Here is a tiny trained network, its code and every weight. The questions are about switching its units off for an input and a target symbol, where a switched-off unit gives its printed mean instead of its output.

import numpy as np


def w(rows, s, z=0):
    codes = np.array(rows[::2]) - 128.0
    scale = np.full(codes.shape[1], s)
    scale[-1] = z or s
    return codes * scale


def norm(h):
    return h / np.sqrt((h * h).mean(-1, keepdims=True) + 1e-5)


def f(y):
    return np.maximum(y, 0)


def softmax(a):
    e = np.exp(a - a.max(-1, keepdims=True))
    return e / e.sum(-1, keepdims=True)


def log_softmax(a):
    a = a - a.max(-1, keepdims=True)
    return a - np.log(np.exp(a).sum(-1, keepdims=True))


def net(x, mask):
    ids = ['αγδζηθλξπστφψω'.index(c) for c in x.split()]
    T = len(ids)
    res = E[ids] + P[:T]
    r = norm(res)
    for j in range(3):
        rows = slice(4 * j, 4 * j + 4)
        q, k, v = (r @ M[0][rows].T for M in (Q, K, V))
        z = softmax(np.where(np.tri(T) > 0, q @ k.T / 4**0.5, -1e9)) @ v
        o = O[0][rows]
        res = res + np.where(mask[j], z, o[:, -1]) @ o[:, :-1]
    y = f(norm(res) @ A[0][:, :-1].T + A[0][:, -1])
    res = res + np.where(mask[3:7], y, B[0][:, -1]) @ B[0][:, :-1]
    return log_softmax(norm(res)[-1] @ U[:, :-1].T + U[:, -1])


Q, K, V, O, A, B = {}, {}, {}, {}, {}, {}
E = w([
[172,207,97],'α',
[63,145,215],'γ',
[247,196,208],'δ',
[102,173,104],'ζ',
[124,184,120],'η',
[133,137,119],'θ',
[115,216,51],'λ',
[64,161,205],'ξ',
[110,122,183],'π',
[74,157,214],'σ',
[59,151,209],'τ',
[103,255,62],'φ',
[101,186,122],'ψ',
[71,160,18],'ω',
],0.0069)
P = w([
[127,3,110],'0',
[67,178,83],'1',
[79,178,91],'2',
[79,179,107],'3',
[77,175,121],'4',
[79,178,133],'5',
[81,177,145],'6',
[85,178,150],'7',
[75,198,138],'8',
],0.0056)
Q[0] = w([
[99,237,104],'head 1',
[153,89,166],'head 1',
[136,128,136],'head 1',
[168,8,116],'head 1',
[83,169,120],'head 2',
[156,106,134],'head 2',
[28,211,75],'head 2',
[165,102,194],'head 2',
[132,182,101],'head 3',
[153,188,96],'head 3',
[167,110,75],'head 3',
[135,166,130],'head 3',
],0.016)
K[0] = w([
[148,66,139],'head 1',
[131,192,89],'head 1',
[132,132,115],'head 1',
[102,194,116],'head 1',
[123,166,179],'head 2',
[127,107,101],'head 2',
[104,165,255],'head 2',
[99,131,34],'head 2',
[175,122,158],'head 3',
[154,146,178],'head 3',
[100,182,145],'head 3',
[167,136,145],'head 3',
],0.021)
V[0] = w([
[117,254,218],'head 1',
[14,120,155],'head 1',
[154,250,37],'head 1',
[110,236,239],'head 1',
[97,144,218],'head 2',
[246,135,154],'head 2',
[225,170,26],'head 2',
[134,147,128],'head 2',
[103,132,191],'head 3',
[216,107,197],'head 3',
[102,60,56],'head 3',
[98,98,79],'head 3',
],0.008)
O[0] = w([
[143,87,5,7],'head 1',
[52,15,132,97],'head 1',
[80,230,14,118],'head 1',
[155,62,3,3],'head 1',
[150,32,187,186],'head 2',
[236,195,135,78],'head 2',
[156,173,22,98],'head 2',
[139,115,115,147],'head 2',
[136,92,117,119],'head 3',
[236,74,148,147],'head 3',
[70,164,186,59],'head 3',
[78,165,141,90],'head 3',
],0.0061,0.0051)
A[0] = w([
[87,141,82,120],'neuron 1',
[153,131,121,127],'neuron 2',
[4,103,109,221],'neuron 3',
[61,74,167,254],'neuron 4',
],0.011,0.0044)
B[0] = w([
[233,75,182,165],'neuron 1',
[99,116,130,146],'neuron 2',
[41,2,62,245],'neuron 3',
[232,99,13,254],'neuron 4',
],0.0073,0.0062)
U = w([
[60,189,95,116],'α',
[83,129,135,51],'γ',
[110,134,150,50],'δ',
[129,70,128,70],'ζ',
[123,133,167,45],'η',
[128,67,127,144],'θ',
[106,109,160,151],'λ',
[112,118,9,230],'ξ',
[141,81,165,53],'π',
[144,54,128,69],'σ',
[120,71,142,206],'τ',
[122,222,143,104],'φ',
[129,102,116,1],'ψ',
[254,145,104,248],'ω',
],0.015,0.0044)

Each question gives the input, a string of symbols that net reads in full, and the target symbol t.
The units are the heads (4 rows each of Q, K, V and O) and the neurons (one row each of A and B). Each row of codes is followed by its name. A weight is (code - 128) times the scale printed after its matrix; where a second scale follows, it is the last column's (O, A, B and U).
mask holds one flag per unit, heads first, then neurons. A switched-off unit (its flag False) gives its mean, the last column of its rows in O or B, instead of its output. The means were averaged over made-up inputs and are rounded, as every weight is.
A unit's drop is (log p(t) with every unit on - log p(t) with that unit switched off) / (log p(t) with every unit on - log p(t) with every unit switched off).
The circuit of an input: a set's keep is (log p(t) with only the set's units on - log p(t) with every unit switched off) / (log p(t) with every unit on - log p(t) with every unit switched off). Starting from all 7 units, units are removed one at a time, each time the one whose removal leaves the highest keep (on an exact tie, the one counted first), for as long as the keep stays at least 0.8.
units of the circuit, in order: the units of the circuit, biggest drop first
unit that matters most: the unit with the biggest drop
which heads matter: for each layer, one digit per head in row order, 1 if its drop is at least 0.15 and else 0, layers parted by /
drop of u: that unit's drop, to one decimal
input δ φ γ η φ π, target ω: unit that matters most	head 1
input ζ θ α, target φ: units of the circuit, in order	[head 2; head 1]
input φ α τ, target ξ: which heads matter	100
input φ ω δ φ α α ζ, target ω: which heads matter	010
input λ φ ζ, target α: which heads matter	100
input φ ζ θ, target ξ: which heads matter	000
input φ η δ φ φ ψ, target ω: which heads matter	010
input δ δ φ θ ζ π α φ τ, target ω: which heads matter	101
input α λ α ψ, target φ: which heads matter	100
input δ α σ, target ω: which heads matter	101
input φ ξ δ α φ α η, target ξ: which heads matter	100
input δ φ δ φ δ δ ω, target ω: which heads matter	000
input ζ φ α, target φ: which heads matter	010
input α α φ η η ζ, target φ: units of the circuit, in order	[head 1]
input θ π δ δ δ δ η ζ, target ω: drop of neuron 3	0.1
input φ ζ τ α α σ γ, target ξ: drop of head 1	0.5
input δ ψ φ φ, target ω: drop of neuron 1	0.0
